Here is a tiny trained network, its code and every weight. The questions are about switching its units off for an input and a class, where a switched-off unit gives its printed mean instead of its output.

import numpy as np


def w(rows, s, z=0):
    codes = np.array(rows[::2]) - 128.0
    scale = np.full(codes.shape[1], s)
    scale[-1] = z or s
    return codes * scale


def norm(h):
    return h / np.sqrt((h * h).mean(-1, keepdims=True) + 1e-5)


def f(y):
    return y / 2 * (1 + np.tanh(0.7978845608 * (y + 0.044715 * y**3)))


def log_softmax(a):
    a = a - a.max(-1, keepdims=True)
    return a - np.log(np.exp(a).sum(-1, keepdims=True))


def net(x, mask):
    res = np.array(x, float).reshape(1, 8) / 4 @ E
    u = 0
    for l in range(2):
        y = f(norm(res) @ A[l][:, :-1].T + A[l][:, -1])
        res = res + np.where(mask[u : u + 12], y, B[l][:, -1]) @ B[l][:, :-1]
        u += 12
    return log_softmax(norm(res)[-1] @ U[:, :-1].T + U[:, -1])


A, B = {}, {}
E = w([
[83,83,132,151],'x0',
[73,65,151,123],'x1',
[131,134,125,138],'x2',
[128,137,136,117],'x3',
[121,127,127,2],'x4',
[188,49,172,132],'x5',
[140,33,69,149],'x6',
[114,108,128,115],'x7',
],0.0077)
A[0] = w([
[122,203,244,133,110],'0.n0',
[180,122,255,155,2],'0.n1',
[111,168,111,148,74],'0.n2',
[156,90,78,113,26],'0.n3',
[51,149,107,136,68],'0.n4',
[46,165,97,140,60],'0.n5',
[101,62,226,117,157],'0.n6',
[139,138,166,245,72],'0.n7',
[122,109,116,96,208],'0.n8',
[161,74,215,147,108],'0.n9',
[198,86,162,151,20],'0.n10',
[112,185,243,153,105],'0.n11',
],0.012,0.0011)
B[0] = w([
[89,84,71,41,249],'0.n0',
[222,141,77,87,209],'0.n1',
[158,168,111,125,157],'0.n2',
[102,82,105,134,168],'0.n3',
[188,184,82,115,179],'0.n4',
[190,191,73,142,199],'0.n5',
[238,163,163,97,223],'0.n6',
[65,99,246,58,253],'0.n7',
[147,105,179,132,165],'0.n8',
[233,157,122,193,213],'0.n9',
[177,138,37,140,199],'0.n10',
[98,66,20,70,221],'0.n11',
],0.012,0.0041)
A[1] = w([
[115,178,76,146,156],'1.n0',
[114,148,9,119,52],'1.n1',
[85,127,234,147,69],'1.n2',
[165,195,195,171,253],'1.n3',
[48,232,90,137,153],'1.n4',
[83,88,249,68,165],'1.n5',
[72,65,98,138,114],'1.n6',
[196,184,79,101,182],'1.n7',
[82,34,113,83,175],'1.n8',
[146,124,161,5,97],'1.n9',
[192,78,63,184,138],'1.n10',
[69,52,118,99,178],'1.n11',
],0.011,0.0016)
B[1] = w([
[208,108,154,167,165],'1.n0',
[226,51,166,116,219],'1.n1',
[124,2,95,157,140],'1.n2',
[138,58,229,81,163],'1.n3',
[194,118,176,89,201],'1.n4',
[149,24,239,164,177],'1.n5',
[157,33,67,164,143],'1.n6',
[190,21,203,50,254],'1.n7',
[153,66,120,163,195],'1.n8',
[32,89,223,137,247],'1.n9',
[103,46,87,64,195],'1.n10',
[182,38,112,170,174],'1.n11',
],0.0078,0.0069)
U = w([
[171,179,91,129,254],'0',
[85,115,129,118,160],'1',
[89,115,128,112,115],'2',
[118,138,149,118,33],'3',
[14,102,155,120,83],'4',
[155,174,92,161,107],'5',
[51,115,8,121,99],'6',
[85,136,66,127,38],'7',
],0.012,0.0023)

Each question gives the input, the list of numbers given to net, and the class t.
The units are the neurons (one row each of A and B). Each row of codes is followed by its name. A weight is (code - 128) times the scale printed after its matrix; where a second scale follows, it is the last column's (A, B and U).
mask holds one flag per neuron, layer by layer. A switched-off neuron (its flag False) gives its mean, the last column of its row in B, instead of its output. The means were averaged over made-up inputs and are rounded, as every weight is.
A unit's drop is (log p(t) with every unit on - log p(t) with that unit switched off) / (log p(t) with every unit on - log p(t) with every unit switched off).
The circuit of an input: a set's keep is (log p(t) with only the set's units on - log p(t) with every unit switched off) / (log p(t) with every unit on - log p(t) with every unit switched off). Starting from the 12 units with the biggest drops (on a tie, the unit counted first), units are removed one at a time, each time the one whose removal leaves the highest keep (on an exact tie, the one counted first), for as long as the keep stays at least 0.8.
units of the circuit, in order: the units of the circuit, biggest drop first
top k neurons: the k neurons with the biggest drops, biggest first
k most important neurons of layer l: the k neurons of layer l with the biggest drops, biggest first
drop of u: that unit's drop, to one decimal
input [-8,5,0,2,8,-6,-1,5], class 4: top neuron -> [1.n9]
input [6,2,8,-2,5,8,-1,3], class 0: units of the circuit, in order -> [0.n9; 0.n6]
input [3,-2,-3,-2,-8,-3,-8,-4], class 4: 3 most important neurons of layer 0 -> [0.n7; 0.n10; 0.n9]
input [2,2,5,4,3,-6,0,0], class 0: units of the circuit, in order -> [0.n5; 0.n4]
input [-1,5,-7,2,-2,8,-3,-3], class 0: 4 most important neurons of layer 0 -> [0.n9; 0.n6; 0.n1; 0.n10]
input [2,0,0,2,3,4,-8,5], class 6: top 3 neurons -> [0.n11; 0.n0; 0.n7]
input [-7,4,6,7,1,1,8,2], class 6: top 2 neurons -> [0.n7; 1.n7]
input [-3,-4,2,-3,5,-3,1,0], class 4: units of the circuit, in order -> [0.n10; 1.n9]
input [-4,5,5,-5,6,-5,-7,-3], class 6: units of the circuit, in order -> [0.n0; 0.n11]
input [3,5,1,0,4,-2,-8,3], class 6: top 3 neurons -> [0.n11; 0.n0; 0.n7]
input [5,-1,-3,-3,-5,-6,-7,2], class 6: top 2 neurons -> [0.n11; 0.n0]
input [3,8,-2,2,-1,-8,-7,-7], class 0: top 2 neurons -> [0.n5; 0.n4]
input [2,6,4,-8,3,7,2,-2], class 5: top 2 neurons -> [0.n9; 0.n7]
input [8,-1,-7,-4,-1,8,1,6], class 0: top 2 neurons -> [0.n9; 0.n6]
input [6,1,-2,-6,1,0,-7,-5], class 6: units of the circuit, in order -> [0.n11]
input [-7,-1,-5,1,-8,1,-7,-6], class 4: top 2 neurons -> [0.n7; 1.n9]
input [-6,-6,-1,-6,1,2,-8,0], class 6: 2 most important neurons of layer 0 -> [0.n0; 0.n11]
input [-3,2,-1,3,-2,-5,0,3], class 0: drop of 0.n4 -> 0.1
input [5,-3,-1,6,-7,-3,0,4], class 4: drop of 0.n7 -> 1.9
input [-4,-6,5,1,2,5,8,-4], class 6: drop of 1.n1 -> -0.1
input [-2,8,-8,-6,1,-8,5,7], class 0: most important neuron of layer 1 -> [1.n9]
